Below are the code and all the weights of a small trained network. Each question names an input and a class and asks about switching units off, where a switched-off unit gives its printed mean instead of its output.

import numpy as np


def w(rows, s, z=0):
    codes = np.array(rows[::2]) - 128.0
    scale = np.full(codes.shape[1], s)
    scale[-1] = z or s
    return codes * scale


def f(y):
    return np.maximum(y, 0)


def log_softmax(a):
    a = a - a.max(-1, keepdims=True)
    return a - np.log(np.exp(a).sum(-1, keepdims=True))


def net(x, mask):
    res = np.array(x, float).reshape(1, 5) / 4 @ E
    y = f(res @ A[0][:, :-1].T + A[0][:, -1])
    res = res + np.where(mask, y, B[0][:, -1]) @ B[0][:, :-1]
    return log_softmax(res[-1] @ U[:, :-1].T + U[:, -1])


A, B = {}, {}
E = w([
[176,96,111,27,250,140,164,2],'x0',
[109,161,210,89,231,228,97,232],'x1',
[59,210,185,175,115,182,140,11],'x2',
[195,16,229,135,53,201,174,114],'x3',
[192,191,24,97,57,241,100,124],'x4',
],0.0085)
A[0] = w([
[86,142,153,194,53,132,87,206,87],'N0',
[153,143,194,123,214,195,103,201,79],'N1',
[200,62,72,98,150,76,108,217,43],'N2',
[46,64,231,194,167,14,168,121,4],'N3',
[158,182,123,197,88,146,121,170,84],'N4',
[171,96,67,209,38,14,155,35,28],'N5',
[118,84,155,117,64,145,149,115,25],'N6',
[120,151,147,151,127,133,147,97,18],'N7',
[198,189,34,105,32,254,88,101,7],'N8',
[76,146,160,127,68,129,102,136,51],'N9',
[139,156,110,113,86,154,122,154,1],'N10',
[83,143,127,212,57,117,123,198,68],'N11',
[98,172,199,123,172,195,90,187,31],'N12',
[201,133,94,52,226,158,184,23,53],'N13',
[171,83,241,120,60,170,142,106,59],'N14',
[65,206,193,155,107,181,152,59,7],'N15',
[79,203,176,199,128,172,145,21,51],'N16',
[66,252,64,128,193,61,92,136,5],'N17',
[189,48,190,158,97,206,213,127,73],'N18',
],0.011,0.0044)
B[0] = w([
[108,89,153,113,191,74,151,71,226],'N0',
[179,174,60,124,116,186,203,57,229],'N1',
[222,85,155,254,41,101,144,189,193],'N2',
[60,162,190,12,120,188,138,236,224],'N3',
[102,60,142,93,194,77,111,115,185],'N4',
[180,193,59,108,141,248,195,51,227],'N5',
[131,151,76,163,157,116,95,112,166],'N6',
[122,113,103,130,106,104,139,147,142],'N7',
[80,166,188,26,120,151,153,227,249],'N8',
[139,95,148,137,161,106,137,134,167],'N9',
[88,128,160,113,136,118,146,142,152],'N10',
[112,18,151,117,202,86,119,52,217],'N11',
[166,141,68,97,115,213,172,47,215],'N12',
[102,52,229,113,232,53,115,89,239],'N13',
[85,189,82,164,135,103,56,133,223],'N14',
[190,100,154,175,58,91,166,158,202],'N15',
[218,58,147,201,61,105,140,189,215],'N16',
[90,207,80,190,95,107,23,119,212],'N17',
[77,169,61,166,106,89,33,110,232],'N18',
],0.0098,0.016)
U = w([
[100,41,179,106,206,94,128,57,109],'0',
[148,161,98,110,128,219,202,40,89],'1',
[74,183,103,168,117,114,2,118,73],'2',
[74,139,181,40,122,162,156,229,106],'3',
[191,59,157,195,65,115,162,180,254],'4',
],0.012,0.0032)

Each question gives the input, the list of numbers given to net, and the class t.
The units are the neurons (one row each of A and B). Each row of codes is followed by its name. A weight is (code - 128) times the scale printed after its matrix; where a second scale follows, it is the last column's (A, B and U).
mask holds one flag per neuron, in row order. A switched-off neuron (its flag False) gives its mean, the last column of its row in B, instead of its output. The means were averaged over made-up inputs and are rounded, as every weight is.
A unit's drop is (log p(t) with every unit on - log p(t) with that unit switched off) / (log p(t) with every unit on - log p(t) with every unit switched off).
The circuit of an input: a set's keep is (log p(t) with only the set's units on - log p(t) with every unit switched off) / (log p(t) with every unit on - log p(t) with every unit switched off). Starting from the 12 units with the biggest drops (on a tie, the unit counted first), units are removed one at a time, each time the one whose removal leaves the highest keep (on an exact tie, the one counted first), for as long as the keep stays at least 0.8.
units of the circuit, in order: the units of the circuit, biggest drop first
most important unit: the unit with the biggest drop
top k neurons: the k neurons with the biggest drops, biggest first
drop of u: that unit's drop, to one decimal
input [3,3,7,-3,-6], class 4: units of the circuit, in order -> [N16]
input [-8,-7,-7,-2,5], class 0: top 3 neurons -> [N11 N0 N4]
input [-7,3,8,-7,-7], class 4: top 4 neurons -> [N16 N15 N13 N8]
input [-8,5,1,-5,8], class 0: top 2 neurons -> [N11 N0]
input [5,1,-8,8,8], class 2: top 2 neurons -> [N18 N3]
input [4,5,-4,-7,3], class 2: top 2 neurons -> [N17 N5]
input [-2,6,-8,1,-2], class 4: top 2 neurons -> [N2 N5]
input [0,-6,8,-4,-6], class 4: top 3 neurons -> [N16 N15 N8]
input [-7,-4,8,8,7], class 2: top 2 neurons -> [N14 N18]
input [-7,-8,0,-2,0], class 1: top 2 neurons -> [N5 N13]
input [0,8,-8,1,-1], class 1: top 4 neurons -> [N1 N12 N16 N15]
input [3,-2,-7,8,4], class 2: top 2 neurons -> [N18 N14]
input [-6,8,4,-4,6], class 1: top 2 neurons -> [N12 N1]
input [1,4,-8,-3,6], class 4: top 2 neurons -> [N2 N3]
input [4,-7,-4,-6,-8], class 3: most important unit -> N3
input [4,6,4,-7,7], class 2: drop of N0 -> 0.1
input [6,-2,-5,8,-4], class 2: drop of N18 -> 0.4
input [7,-7,6,2,1], class 0: drop of N12 -> 1.1
